Below is a small trained network, with its code and all its weights. Each question gives an input and a class and asks what happens when units are switched off, that is, made to give their printed mean instead of their output.

import numpy as np


def w(rows, s, z=0):
    codes = np.array(rows[::2]) - 128.0
    scale = np.full(codes.shape[1], s)
    scale[-1] = z or s
    return codes * scale


def f(y):
    return np.maximum(y, 0)


def log_softmax(a):
    a = a - a.max(-1, keepdims=True)
    return a - np.log(np.exp(a).sum(-1, keepdims=True))


def net(x, mask):
    res = np.array(x, float).reshape(1, 4) / 4 @ E
    y = f(res @ A[0][:, :-1].T + A[0][:, -1])
    res = res + np.where(mask, y, B[0][:, -1]) @ B[0][:, :-1]
    return log_softmax(res[-1] @ U[:, :-1].T + U[:, -1])


A, B = {}, {}
E = w([
[185,151,187,210,91,181],'x0',
[135,136,115,154,139,114],'x1',
[133,151,245,119,198,77],'x2',
[214,195,106,95,195,159],'x3',
],0.011)
A[0] = w([
[113,166,187,105,182,78,136],'neuron 0',
[104,95,95,107,162,108,254],'neuron 1',
[107,130,81,94,129,159,182],'neuron 2',
[101,149,126,127,122,109,104],'neuron 3',
[174,153,97,126,106,180,188],'neuron 4',
[78,92,112,78,85,157,178],'neuron 5',
[150,129,248,156,159,132,133],'neuron 6',
[144,102,37,75,164,83,203],'neuron 7',
[180,111,147,178,87,139,179],'neuron 8',
[127,109,129,44,209,61,180],'neuron 9',
[216,176,158,95,142,166,109],'neuron 10',
[166,108,157,167,110,159,150],'neuron 11',
[76,102,171,185,104,142,109],'neuron 12',
[94,139,50,101,96,122,232],'neuron 13',
[177,166,103,95,185,175,169],'neuron 14',
[101,99,103,130,137,139,159],'neuron 15',
[54,121,143,169,102,111,253],'neuron 16',
[146,179,69,96,151,175,172],'neuron 17',
[114,84,105,132,103,54,209],'neuron 18',
[69,98,185,111,141,55,184],'neuron 19',
[127,97,96,156,86,205,246],'neuron 20',
[125,129,130,165,69,139,215],'neuron 21',
],0.012,0.0036)
B[0] = w([
[92,171,147,171,239,187,226],'neuron 0',
[119,42,91,126,194,117,202],'neuron 1',
[181,116,74,121,117,90,185],'neuron 2',
[120,99,139,131,137,146,143],'neuron 3',
[184,83,135,115,69,200,194],'neuron 4',
[132,92,84,186,155,79,212],'neuron 5',
[224,212,234,102,208,35,254],'neuron 6',
[171,113,34,52,162,45,224],'neuron 7',
[100,166,174,149,27,136,203],'neuron 8',
[30,168,36,82,196,225,239],'neuron 9',
[228,195,138,203,179,184,223],'neuron 10',
[167,168,200,146,79,121,191],'neuron 11',
[88,178,179,104,76,78,207],'neuron 12',
[173,64,69,178,140,36,223],'neuron 13',
[206,176,49,104,138,201,218],'neuron 14',
[156,117,130,165,164,105,169],'neuron 15',
[46,89,175,156,141,57,232],'neuron 16',
[179,127,74,29,72,115,199],'neuron 17',
[85,79,140,169,209,113,209],'neuron 18',
[46,110,208,42,181,118,238],'neuron 19',
[97,118,111,230,7,130,226],'neuron 20',
[88,133,152,175,67,97,201],'neuron 21',
],0.015,0.011)
U = w([
[114,54,111,183,144,61,72],'0',
[103,96,171,210,25,133,130],'1',
[220,90,79,51,102,125,190],'2',
[205,150,117,122,2,207,81],'3',
[57,84,181,101,186,137,219],'4',
[121,189,215,70,102,45,216],'5',
[93,206,89,74,162,189,103],'6',
[227,141,188,145,156,161,8],'7',
],0.0086,0.0013)

Each question gives the input, the list of numbers given to net, and the class t.
The units are the neurons (one row each of A and B). Each row of codes is followed by its name. A weight is (code - 128) times the scale printed after its matrix; where a second scale follows, it is the last column's (A, B and U).
mask holds one flag per neuron, in row order. A switched-off neuron (its flag False) gives its mean, the last column of its row in B, instead of its output. The means were averaged over made-up inputs and are rounded, as every weight is.
A unit's drop is (log p(t) with every unit on - log p(t) with that unit switched off) / (log p(t) with every unit on - log p(t) with every unit switched off).
The circuit of an input: a set's keep is (log p(t) with only the set's units on - log p(t) with every unit switched off) / (log p(t) with every unit on - log p(t) with every unit switched off). Starting from the 12 units with the biggest drops (on a tie, the unit counted first), units are removed one at a time, each time the one whose removal leaves the highest keep (on an exact tie, the one counted first), for as long as the keep stays at least 0.8.
units of the circuit, in order: the units of the circuit, biggest drop first
k most important neurons: the k neurons with the biggest drops, biggest first
drop of u: that unit's drop, to one decimal
input [1,-5,-5,-5], class 1: units of the circuit, in order	[neuron 20]
input [-6,7,-8,1], class 2: 4 most important neurons	[neuron 17; neuron 7; neuron 16; neuron 2]
input [-4,-4,1,-7], class 4: 2 most important neurons	[neuron 19; neuron 20]
input [5,1,0,-8], class 1: 2 most important neurons	[neuron 20; neuron 7]
input [0,0,-4,8], class 2: 2 most important neurons	[neuron 7; neuron 17]
input [-6,-7,0,2], class 2: 3 most important neurons	[neuron 7; neuron 13; neuron 2]
input [-1,-7,1,5], class 6: 2 most important neurons	[neuron 13; neuron 9]
input [-1,-6,7,7], class 6: drop of neuron 9	1.5
input [3,-5,1,-6], class 5: drop of neuron 12	0.2
input [-7,8,2,-5], class 4: drop of neuron 19	0.4
input [-8,-1,2,-4], class 4: drop of neuron 19	0.7
input [-2,8,0,7], class 2: 2 most important neurons	[neuron 17; neuron 7]
